[[-5.5, 8.6, 3.6, 7.9, -5.3, 8.8, -5.3, 4.2],
 [-5.2, 7.1, 5.6, 3.2, -4.3, 3.3, 8.3, 2.7],
 [5.2, -6.7, 6.5, 8.1, -1.9, -1.9, 3.9, -4.5],
 [0.6, 7.0, -1.5, 2.6, 3.2, 8.8, -15.6, 6.5],
 [1.0, 3.3, -1.3, -6.9, 5.9, 0.4, -6.2, 9.2],
 [-1.8, 6.0, 14.3, 15.6, -11.5, 1.3, 16.1, -8.9],
 [9.2, -4.4, -1.5, -10.4, 11.7, -7.8, 8.4, 3.9],
 [4.0, 4.0, -1.6, 2.5, 4.8, 5.7, -11.1, 4.3]] → 4.0

[[0.0, -9.5, 7.9, 6.1, 2.7, -5.8, 21.5, 20.7, 5.0, 1.3],
 [-0.1, -11.6, 9.4, 7.8, 3.2, -6.5, 19.3, 18.4, 7.6, -0.6],
 [6.9, 18.1, 0.7, 1.9, 4.6, 14.7, -14.8, -13.6, 3.1, 7.3],
 [6.1, -3.8, 2.9, 9.3, 10.5, -0.8, -3.8, -6.3, 10.9, 4.1],
 [1.9, -1.1, 8.4, 0.9, 1.1, -0.7, 25.3, 25.0, -2.2, 1.9],
 [7.2, 12.4, -3.0, 7.0, 7.1, 10.7, -18.5, -17.9, 8.9, 7.7],
 [7.0, 19.1, -0.5, -1.5, 3.5, 15.1, -8.2, -5.2, -1.2, 9.1]] → 19.1

[[45.4, 103.7, 63.8, 93.6, 50.7, 21.4, 29.9, 114.5, -52.3, -15.6],
 [71.7, 203.1, 75.7, 106.7, -12.4, 19.8, 69.9, 79.4, -12.2, 10.6],
 [44.9, 57.5, 7.0, 5.1, 141.4, 92.3, -44.8, 65.9, 150.9, 80.6],
 [111.5, -63.9, 11.6, 77.7, -51.7, 85.0, -147.8, 65.6, 34.0, 86.6],
 [-8.0, 8.4, 30.8, 47.4, 62.0, -20.8, -38.0, 47.3, -45.3, 116.7],
 [12.5, 25.0, 37.4, 4.9, 149.4, 91.9, 30.3, 62.1, 66.2, 165.2],
 [-52.7, 25.4, -3.7, -16.6, 50.7, -55.0, -1.2, 35.6, 17.2, 202.5],
 [52.0, 23.4, -28.2, -25.3, 81.2, 61.9, 104.3, 159.3, 48.5, -72.1],
 [108.0, 28.9, 156.3, 45.3, 115.0, 97.0, 133.6, 40.9, 12.8, 51.5],
 [-12.4, -25.4, 24.5, 8.9, 126.8, 76.2, -6.5, 3.9, 22.9, 123.5],
 [117.4, -134.7, -6.0, 81.6, 28.4, 120.7, -224.2, 44.8, 119.6, 85.5],
 [-35.1, 80.7, 7.6, -34.5, 77.9, 117.9, 108.9, 142.0, 77.9, -19.5]] → 80.7

[[-0.065, -0.162, -0.062, -0.129, -0.033, -0.176, -0.225],
 [0.025, -0.051, -0.002, 0.132, -0.075, -0.234, -0.185],
 [-0.075, -0.205, -0.112, -0.234, -0.014, -0.061, -0.124],
 [-0.055, -0.170, -0.070, -0.172, -0.007, -0.122, -0.129],
 [-0.113, -0.239, -0.114, -0.225, -0.022, -0.087, -0.126],
 [-0.125, -0.141, -0.059, -0.197, 0.067, 0.030, -0.058],
 [-0.103, -0.131, -0.009, -0.165, 0.072, -0.037, -0.006],
 [-0.109, -0.059, 0.121, -0.099, 0.183, -0.097, 0.061],
 [-0.142, -0.147, -0.068, -0.236, 0.078, 0.098, -0.012],
 [-0.099, -0.169, -0.089, -0.166, 0.000, -0.109, -0.091],
 [-0.094, -0.173, -0.064, -0.183, 0.018, -0.048, -0.089],
 [-0.117, -0.119, -0.005, -0.179, 0.105, 0.015, -0.006]] → -0.119

[[-0.01, -0.03, 0.03, 0.00, 0.02, -0.13, -0.09, -0.07, 0.05, -0.04, -0.08],
 [0.10, -0.14, -0.04, -0.09, -0.09, 0.04, 0.06, 0.10, -0.14, -0.07, 0.02],
 [0.02, -0.05, 0.05, 0.00, 0.02, -0.15, -0.11, -0.04, 0.07, -0.06, 0.06],
 [-0.08, -0.04, -0.06, 0.02, -0.03, -0.05, 0.12, 0.04, -0.03, -0.05, -0.10],
 [-0.07, -0.07, -0.08, -0.06, -0.07, 0.04, -0.05, -0.02, -0.07, -0.03, 0.08],
 [-0.06, -0.04, -0.06, -0.08, -0.02, 0.05, -0.12, -0.13, -0.07, -0.01, 0.01],
 [0.04, -0.17, -0.06, 0.00, -0.06, 0.05, 0.01, -0.07, 0.01, -0.01, -0.01],
 [0.15, -0.16, -0.17, -0.11, -0.22, -0.02, -0.29, -0.07, -0.13, -0.08, 0.10],
 [-0.01, -0.05, 0.00, 0.01, 0.03, -0.10, 0.05, -0.02, -0.01, -0.06, -0.12],
 [-0.10, -0.07, -0.03, -0.11, 0.03, 0.02, -0.07, -0.04, -0.08, 0.00, -0.02],
 [-0.14, -0.11, -0.04, -0.15, 0.05, 0.20, 0.00, -0.08, -0.11, 0.07, -0.10]] → -0.11

[[-0.18, -0.03, -0.06, -0.06, -0.02, -0.25, 0.10, -0.12, -0.03, -0.14, -0.03, -0.07, 0.02, -0.12, -0.01],
 [-0.01, -0.03, -0.06, -0.04, -0.06, -0.01, -0.08, -0.04, -0.03, -0.03, -0.06, -0.08, -0.07, -0.04, -0.08],
 [-0.22, 0.04, -0.03, 0.04, -0.01, 0.00, -0.10, -0.03, 0.03, -0.10, -0.12, 0.02, 0.00, -0.05, 0.00],
 [-0.01, 0.14, -0.02, 0.01, 0.10, 0.06, -0.04, -0.12, -0.05, 0.08, -0.07, -0.05, -0.09, -0.05, 0.09],
 [-0.03, 0.16, 0.06, 0.06, -0.04, 0.03, -0.10, -0.03, -0.05, 0.09, -0.13, 0.00, -0.22, 0.00, 0.09],
 [-0.23, -0.10, -0.04, -0.12, -0.01, -0.12, 0.05, -0.10, -0.12, 0.01, 0.02, 0.03, 0.01, -0.06, -0.04]] → -0.10

[[12.6, -3.2, -14.3, -1.0, 5.9, 2.8, 0.8, -16.5, 8.9, -18.6, -17.7, 3.7, -11.9, -15.1, -8.6],
 [-6.3, -19.3, -6.9, -8.2, -12.9, 1.6, -12.4, -1.5, 14.8, 7.2, -8.2, -5.0, -2.4, 8.5, -6.7],
 [-7.2, 9.7, 2.3, -2.9, -12.8, -19.6, -3.8, -4.5, 0.5, -7.2, -10.7, -17.4, 6.1, -3.1, 9.7],
 [-3.1, 10.5, 12.9, 14.3, -17.4, -0.2, 8.6, 10.0, -12.9, 15.3, -12.8, -16.3, -16.3, 11.5, -0.8],
 [-14.7, -3.4, -9.5, 4.2, 2.2, 12.0, -3.0, -2.8, 11.1, 13.1, 3.1, 11.3, -3.1, -9.9, -1.3],
 [2.2, -12.6, -19.3, -9.8, -19.3, 4.4, -10.5, -8.1, -19.6, 3.2, -2.9, -0.8, -1.1, -5.8, -13.9]] → -12.6
---
[ 677  257  223  870 -620] Out: 677
[97 19 61 37] Out: 97
[187 133 197 205  61] Out: 187
[3056 4934 4455 7548 7945] Out: 3056
[-555 -596 -821  543  219] Out: -555
[ 96  80  53 193  92 107 117] Out: 96
[30 93 52 59 18] Out: 30
[4177 8778 4345 2406 4655 6084 4475] Out: 4177
[691 829 665 685 197 644 918] Out: 691
